Each row of numbers belongs to one of the objects below and depends on some of the facts about them. Some rows are named. Which object is each other row?

Some facts about the objects:
σ:
Z_520 Z_164 Z_746
Z_85 Z_856 Z_604
Z_858 Z_917 Z_440
Z_569 Z_900 Z_734 Z_619 Z_519
Z_116 Z_967
Z_339 Z_406
Z_956 Z_870
Z_322 Z_494 Z_943 Z_174 Z_784
Z_491 Z_635
Z_144 Z_610 Z_941
Z_678 Z_243
Z_436 Z_962
Z_265 Z_836
Z_736 Z_319
Z_277 Z_488 Z_499
Z_483 Z_480 Z_71 Z_51 Z_703
Z_734 π Z_116
Z_292 π Z_144
Z_337 π Z_604
Z_116 π Z_870
Z_71 π Z_337
Z_670 π Z_950
Z_610 π Z_602
Z_488 π Z_635
Z_639 π Z_570
Z_673 π Z_494
Z_51 π Z_472
Z_956 π Z_678
Z_284 π Z_243
Z_224 π Z_322
Z_406 π Z_284
Z_261 π Z_292
Z_870 π Z_673
Z_499 π Z_956
Z_144 π Z_703
Z_319 π Z_922
Z_941 π Z_836
Z_15 π Z_617
Z_950 π Z_856
Z_265 π Z_962
Z_736 π Z_746
Z_472 π Z_670
Z_851 π Z_569
Z_644 π Z_178
Z_836 π Z_440
Z_746 π Z_479
Z_389 π Z_917
Z_479 π Z_967
Z_967 π Z_15
Z_173 π Z_941
Z_205 π Z_520
Z_399 π Z_851
Z_243 π Z_173
Z_483 π Z_858
Z_178 π Z_277
ε b <- Z_734,Z_619,Z_520,Z_85,Z_71,Z_440,Z_610,Z_488,Z_480,Z_15,Z_962,Z_519,Z_399,Z_243
ε c <- Z_292,Z_337,Z_858,Z_569,Z_494,Z_900,Z_888,Z_917,Z_174,Z_51,Z_491,Z_472,Z_967
ε a <- Z_856,Z_922,Z_639,Z_956,Z_224,Z_322,Z_406,Z_870,Z_144,Z_941,Z_678,Z_703,Z_290,Z_436,Z_265,Z_784,Z_836,Z_746,Z_943,Z_479,Z_163,Z_173,Z_604,Z_483,Z_178

Some rows with their names:
[-3.43  3.45 -1.88  3.72  4.20 -1.80  5.03  2.05  1.04 -0.83 -1.49 -3.15
 -5.87  4.18  1.59 -3.91  1.62] : Z_678
[ 2.55 -1.51  0.59  1.76 -5.36  0.92  1.91 -2.67  3.43  0.67 -0.09  0.38
  2.20 -3.74  2.85  1.53  0.31] : Z_243
[-1.12 -1.18  1.31  3.51 -3.88 -0.63  4.20 -2.55  3.82  2.23  1.27 -4.40
 -5.14  2.08  1.01 -2.93 -3.13] : Z_173
[-2.74 -0.21 -0.16 -1.00  3.17 -1.87  4.08  1.82  1.60  2.56  1.08 -0.75
 -3.44  3.25  1.28 -3.61  1.15] : Z_290
[-1.52  0.40  2.06 -1.96  0.52  1.01 -2.13  0.72  0.75  2.44 -1.13 -0.98
  2.56  0.28 -1.72  0.93  0.59] : Z_340
[ 5.08 -0.94  1.71 -2.43  2.96  3.35  1.13  0.71 -3.29 -3.51  1.00  1.40
 -6.74 -3.11  2.92 -3.81 -3.70] : Z_703
[-1.81 -1.90  2.14  2.55 -5.72 -1.46  4.59 -1.29  4.56  2.83  1.89 -0.98
 -4.42  2.75  0.43 -4.03 -4.02] : Z_836
[-3.31 -1.71  3.09 -0.63 -4.46  2.10 -2.61  2.64 -1.02 -2.03  0.83 -3.81
  4.79  1.94 -2.35 -3.90 -0.75] : Z_736
[ 0.58 -1.42  2.42 -1.46  0.61  1.54 -3.39  2.19 -1.04 -2.31  1.82  3.75
  4.10  3.65 -0.67 -5.40  3.13] : Z_746
[-1.29 -0.20  2.42 -1.84 -0.30  0.14 -1.98 -0.03  0.57  1.66 -1.17 -0.48
  2.60 -0.21 -1.49  1.21  0.20] : Z_682
[-0.18  0.69 -2.18 -1.95  3.02 -2.06 -0.02 -3.36 -1.99 -0.27  2.09  4.64
  4.40  0.33  3.08  3.99  1.53] : Z_71
[-1.40 -0.04 -0.91  0.80 -2.16 -2.35  2.05 -1.69 -1.99  2.94 -0.60  4.84
  4.40  2.81  2.02  4.84 -3.74] : Z_337
[-2.67  5.27  0.36 -3.48 -2.24  2.22 -2.81  0.20 -0.51 -4.42  0.21 -1.52
 -0.13 -3.29 -2.73  4.35 -0.17] : Z_673
[ 3.76 -0.93 -1.15  3.03 -0.54 -1.87 -2.58  1.52 -2.30  1.02 -2.40  3.99
  3.19 -3.30 -1.75  2.70 -4.10] : Z_888
[-1.96 -0.81 -0.01 -1.64  3.55 -1.81  3.30  1.53  1.65  1.32  0.47 -1.22
 -4.65  3.77  0.36 -4.02  0.63] : Z_163
[ 2.28 -1.11  1.69  1.64  3.15 -2.90  4.90  2.07  3.37  3.04 -1.76 -0.15
 -5.05  3.15 -0.23 -0.66 -1.73] : Z_922
[ 3.57 -1.11 -2.86 -2.80  1.24 -0.15 -2.65 -2.84  2.84 -2.23 -2.04 -4.97
  1.60 -2.96  1.68  0.03 -3.41] : Z_399
[ 5.37 -1.16 -2.81 -1.88  4.51  3.19 -3.33 -3.68 -3.60 -1.30 -0.58  2.01
 -2.73 -4.41  3.30  0.81  5.27] : Z_619
[ 1.01 -1.85 -3.77  0.67  3.92  1.68  3.60 -0.58 -4.96 -3.05  4.46  0.96
 -5.78  3.43  2.45  2.67  2.48] : Z_178
[-1.20  0.43  2.17 -1.42 -1.00  1.31 -2.24  0.69  0.91  2.62 -0.25 -0.87
  2.65 -0.01 -1.38  1.55 -0.75] : Z_781
[-3.19  0.29 -0.66 -2.54  5.96 -1.29 -0.30  1.35 -2.60  0.52  0.93 -1.81
 -1.28  3.18  1.92 -4.46  4.75] : Z_639
[ 5.19  0.11 -0.68  3.05 -1.40 -0.36 -2.42 -2.40 -1.33 -0.73 -2.36 -3.91
  5.25 -2.25  2.22 -0.98  3.78] : Z_610
[ 4.98 -0.45  1.82  2.35 -2.14  2.95 -2.12  0.63 -3.09 -4.47 -0.41  4.37
  2.76 -3.82 -0.58  3.64 -4.02] : Z_292
[-0.76 -1.06  0.38 -0.30  4.70 -1.41  3.79  0.26 -0.61 -0.08 -0.02  0.85
 -1.93  2.39 -0.56 -2.31  2.21] : Z_943
[-2.93  0.68  0.10  0.75 -3.35 -0.13 -1.76  1.12 -1.24 -0.01  0.74 -4.58
 -0.15  1.87 -1.30  2.58 -0.63] : Z_339

Which object is each row?
[-0.33 -0.84  4.27 -1.88 -2.09  3.58 -3.64 -1.22 -1.47 -4.00  1.34 -1.86
  4.04 -4.04 -1.36  0.98 -1.71] | Z_261
[-1.14 -0.81 -3.12  0.82 -2.06  0.26 -1.99 -2.09  0.39 -4.18  1.39 -3.38
  3.05 -2.99  2.75  3.70  3.62] | Z_85
[ 2.51  2.96 -1.62 -3.74  3.55  3.51 -3.77 -3.46 -2.72 -4.24 -0.50 -0.44
  3.66 -3.47 -2.10  3.80  4.86] | Z_734
[-3.78 -0.38 -1.95  1.28  1.45 -2.10  4.91  2.40  0.95 -0.81  0.70 -3.87
 -5.72  4.15  1.16 -3.72 -0.25] | Z_436
[-3.10  3.62  3.59  1.53  5.83  1.05 -0.55  0.12 -1.88  2.08 -2.10  0.58
  4.13 -4.49 -1.94 -5.04  3.07] | Z_499
[ 3.59  0.21  0.28 -1.68  2.60 -1.43  0.37  2.01  3.39  1.40 -1.04  3.63
  0.79 -2.96  2.08  3.98  4.45] | Z_962
[ 1.51 -0.54 -2.63  3.07  2.96 -2.49  1.91 -1.98 -0.76  2.40 -2.02  3.94
  4.41 -0.78 -2.86 -0.01 -2.53] | Z_472
[-1.26 -0.19 -1.70  3.56 -3.14 -2.30 -2.73  1.54 -3.29 -1.14 -2.35  2.44
  2.20 -1.96 -1.33  3.73 -4.16] | Z_491
[-0.21  0.73  1.08 -1.42 -4.77  0.30 -2.74  0.59  0.32  3.04  0.92  0.57
  3.45  1.21 -0.33  0.66  3.60] | Z_635
[-2.88  1.11  0.34 -3.24  2.51  1.43 -2.26  0.87 -0.68  1.36  0.63  3.32
 -1.58  1.67  0.82  2.35  3.53] | Z_570
[ 3.26 -0.75 -1.53 -1.69 -3.01  3.03 -3.19  0.59  0.70 -4.06  1.38  2.95
  3.14 -1.57  2.55 -1.74  4.42] | Z_15
[-1.91 -1.26  2.42 -2.52  5.51 -1.81  4.24  2.59 -6.06  0.19  0.08 -2.45
  2.37  4.38 -1.30 -3.26 -0.60] | Z_224
[ 1.13 -0.63 -1.90 -0.45 -1.34  0.05 -2.15 -2.77  0.38 -2.15 -0.76 -2.99
  4.59 -3.18  3.01 -1.83  3.91] | Z_488
[ 2.44  1.19 -1.52 -2.74  1.16 -0.62 -2.28 -2.67  1.98 -1.77 -0.22  2.82
  3.40 -3.09  2.28  2.06  4.49] | Z_480
[-1.82 -0.53  2.10 -1.18 -2.64 -0.83 -2.58  2.50  0.88 -1.05  1.96  1.06
  1.97  4.04  0.40 -5.15  2.37] | Z_479
[-2.51 -1.12  0.81  0.41 -0.93  2.70  3.78  2.22 -0.61 -4.68  2.67 -3.61
 -4.03 -3.00  2.15 -3.35 -4.30] | Z_144
[ 4.76 -0.79  1.47  1.77 -5.68  2.25 -0.83  1.73 -1.46  2.81 -1.58 -3.53
  4.95  3.85 -1.01  3.07  0.05] | Z_602
[ 4.38 -1.23 -1.14  2.85 -5.27  3.49  2.98 -1.98  3.76 -2.80  0.70  2.67
 -1.68 -3.60  2.85  1.97  2.90] | Z_440
[-2.79  0.25 -1.20 -1.61  2.84 -2.32  4.77 -1.46  1.42  2.34  3.05  3.19
 -1.63  4.63  3.41  2.48 -1.41] | Z_604
[-0.38 -0.81  2.77  2.23 -5.78  2.11  2.25 -3.18  3.01  2.97 -0.55 -3.28
 -1.15 -2.88 -1.31  1.59 -3.14] | Z_284
[ 4.75 -0.95 -0.34 -3.21  4.55  0.62  0.69  0.37 -2.43  0.62 -0.65 -4.34
 -5.54  1.14  3.60 -4.72 -3.23] | Z_784
[ 2.33 -1.20  2.44  3.76 -2.03  1.31  4.43 -2.53  3.91  1.82  0.95 -0.07
 -6.47  1.03 -0.61 -2.22 -3.00] | Z_941
[-0.40 -0.93  2.71 -3.33 -4.99  2.45 -2.66  2.27  1.74 -0.63  1.36  4.14
  3.47  3.50 -1.54 -0.26  2.02] | Z_617
[-0.74 -1.03 -3.05  1.94 -5.58  3.61 -0.98 -0.04 -5.48 -4.66  4.27 -0.62
 -4.41  2.69  0.69  3.86  2.24] | Z_277
[ 4.79 -0.20 -1.61  3.14  4.32 -2.31 -1.72 -3.47 -4.50  2.64 -1.56  4.40
  1.99 -3.83 -2.84 -3.19 -3.12] | Z_51
[ 5.71 -1.09 -1.11  1.69  2.83  1.90 -2.72 -1.41 -4.85  2.74 -2.62  4.01
 -4.68 -5.09 -1.26  3.39 -2.30] | Z_174

